Here is a tiny trained network, its code and every weight. The questions are about switching its units off for an input and a target symbol, where a switched-off unit gives its printed mean instead of its output.

import numpy as np


def w(rows, s, z=0):
    codes = np.array(rows[::2]) - 128.0
    scale = np.full(codes.shape[1], s)
    scale[-1] = z or s
    return codes * scale


def f(y):
    return np.maximum(y, 0)


def softmax(a):
    e = np.exp(a - a.max(-1, keepdims=True))
    return e / e.sum(-1, keepdims=True)


def log_softmax(a):
    a = a - a.max(-1, keepdims=True)
    return a - np.log(np.exp(a).sum(-1, keepdims=True))


def net(x, mask):
    ids = ['γδθμξπφψ'.index(c) for c in x.split()]
    T = len(ids)
    res = E[ids] + P[:T]
    r = res
    for j in range(3):
        rows = slice(4 * j, 4 * j + 4)
        q, k, v = (r @ M[0][rows].T for M in (Q, K, V))
        z = softmax(np.where(np.tri(T) > 0, q @ k.T / 4**0.5, -1e9)) @ v
        o = O[0][rows]
        res = res + np.where(mask[j], z, o[:, -1]) @ o[:, :-1]
    y = f(res @ A[0][:, :-1].T + A[0][:, -1])
    res = res + np.where(mask[3:7], y, B[0][:, -1]) @ B[0][:, :-1]
    return log_softmax(res[-1] @ U[:, :-1].T + U[:, -1])


Q, K, V, O, A, B = {}, {}, {}, {}, {}, {}
E = w([
[129,143,211],'γ',
[140,130,179],'δ',
[114,99,249],'θ',
[128,123,160],'μ',
[182,82,173],'ξ',
[195,137,39],'π',
[78,150,89],'φ',
[59,137,121],'ψ',
],0.018)
P = w([
[151,139,111],'0',
[147,174,115],'1',
[195,150,95],'2',
[149,97,96],'3',
[69,192,104],'4',
[186,224,86],'5',
[166,60,51],'6',
[57,99,165],'7',
[252,253,97],'8',
],0.014)
Q[0] = w([
[181,161,94],'H0',
[252,219,141],'H0',
[129,187,139],'H0',
[95,28,170],'H0',
[53,99,84],'H1',
[88,180,28],'H1',
[62,116,44],'H1',
[112,80,112],'H1',
[70,184,88],'H2',
[113,97,201],'H2',
[142,158,88],'H2',
[87,157,77],'H2',
],0.012)
K[0] = w([
[42,59,103],'H0',
[83,53,82],'H0',
[203,66,121],'H0',
[133,249,115],'H0',
[136,199,144],'H1',
[107,171,131],'H1',
[116,230,130],'H1',
[166,118,217],'H1',
[171,56,124],'H2',
[89,124,165],'H2',
[89,152,157],'H2',
[188,110,123],'H2',
],0.013)
V[0] = w([
[44,212,83],'H0',
[235,56,255],'H0',
[8,196,244],'H0',
[228,236,150],'H0',
[96,149,186],'H1',
[114,21,127],'H1',
[76,177,78],'H1',
[99,77,213],'H1',
[189,61,18],'H2',
[198,157,115],'H2',
[148,68,241],'H2',
[80,83,155],'H2',
],0.0099)
O[0] = w([
[115,163,153,50],'H0',
[128,80,38,254],'H0',
[107,185,62,96],'H0',
[243,130,119,193],'H0',
[112,200,127,117],'H1',
[99,87,68,151],'H1',
[128,152,188,56],'H1',
[111,149,61,152],'H1',
[80,112,169,80],'H2',
[203,129,160,150],'H2',
[130,114,74,188],'H2',
[109,182,115,119],'H2',
],0.011,0.0083)
A[0] = w([
[146,95,205,76],'N0',
[2,104,173,93],'N1',
[104,99,92,254],'N2',
[113,105,158,75],'N3',
],0.0088,0.0044)
B[0] = w([
[168,142,112,165],'N0',
[211,117,136,136],'N1',
[2,129,227,255],'N2',
[181,89,121,135],'N3',
],0.0071,0.0091)
U = w([
[245,166,89,51],'γ',
[194,143,174,97],'δ',
[124,112,80,96],'θ',
[211,123,119,89],'μ',
[145,2,129,144],'ξ',
[227,59,174,48],'π',
[140,131,199,212],'φ',
[137,124,180,254],'ψ',
],0.0082,0.0097)

Each question gives the input, a string of symbols that net reads in full, and the target symbol t.
The units are the heads (4 rows each of Q, K, V and O) and the neurons (one row each of A and B). Each row of codes is followed by its name. A weight is (code - 128) times the scale printed after its matrix; where a second scale follows, it is the last column's (O, A, B and U).
mask holds one flag per unit, heads first, then neurons. A switched-off unit (its flag False) gives its mean, the last column of its rows in O or B, instead of its output. The means were averaged over made-up inputs and are rounded, as every weight is.
A unit's drop is (log p(t) with every unit on - log p(t) with that unit switched off) / (log p(t) with every unit on - log p(t) with every unit switched off).
The circuit of an input: a set's keep is (log p(t) with only the set's units on - log p(t) with every unit switched off) / (log p(t) with every unit on - log p(t) with every unit switched off). Starting from all 7 units, units are removed one at a time, each time the one whose removal leaves the highest keep (on an exact tie, the one counted first), for as long as the keep stays at least 0.8.
units of the circuit, in order: the units of the circuit, biggest drop first
most important unit: the unit with the biggest drop
top k neurons: the k neurons with the biggest drops, biggest first
which heads matter: for each layer, one digit per head in row order, 1 if its drop is at least 0.15 and else 0, layers parted by /
drop when u is switched off: that unit's drop, to one decimal
input φ θ μ ψ θ γ γ γ, target γ: units of the circuit, in order	[H0; H2]
input θ φ ψ θ δ γ ξ ξ π, target π: which heads matter	101
input ξ ξ ξ θ μ π θ ψ δ, target θ: units of the circuit, in order	[H0; H1]
input π π δ, target π: units of the circuit, in order	[H0; H1]
input ψ γ φ, target ψ: units of the circuit, in order	[H0]
input ξ π δ θ, target π: which heads matter	100
input ξ ξ φ μ ψ ψ θ μ ξ, target θ: units of the circuit, in order	[H0; H1]
input θ ξ ξ θ μ ψ ξ ψ, target φ: which heads matter	110
input θ ξ γ μ θ ξ ξ, target θ: which heads matter	101
input ξ γ φ ξ ξ θ, target ξ: which heads matter	110
input ψ δ ξ ψ γ δ, target φ: which heads matter	100
input γ ξ ξ ψ θ μ, target φ: which heads matter	100
input δ θ ψ ξ ξ γ θ φ, target γ: which heads matter	110
input ξ ξ π, target ξ: which heads matter	100
input ξ δ θ ξ γ γ, target ξ: units of the circuit, in order	[H0]
input δ δ ξ ξ φ ξ, target ξ: which heads matter	110
input ψ θ θ π θ ξ, target π: top 2 neurons	[N2; N0]
input γ γ μ, target γ: which heads matter	111
input θ ξ π ξ ψ γ ξ, target ψ: drop when H0 is switched off	1.1
input μ ξ θ δ π φ π, target π: most important unit	H1
input ξ ξ δ δ ξ ξ ψ ψ γ, target φ: drop when H1 is switched off	0.0
input γ ξ φ ξ φ θ θ γ, target θ: drop when H0 is switched off	0.4
input θ ξ γ ξ π γ ξ δ φ, target ξ: drop when H2 is switched off	0.1
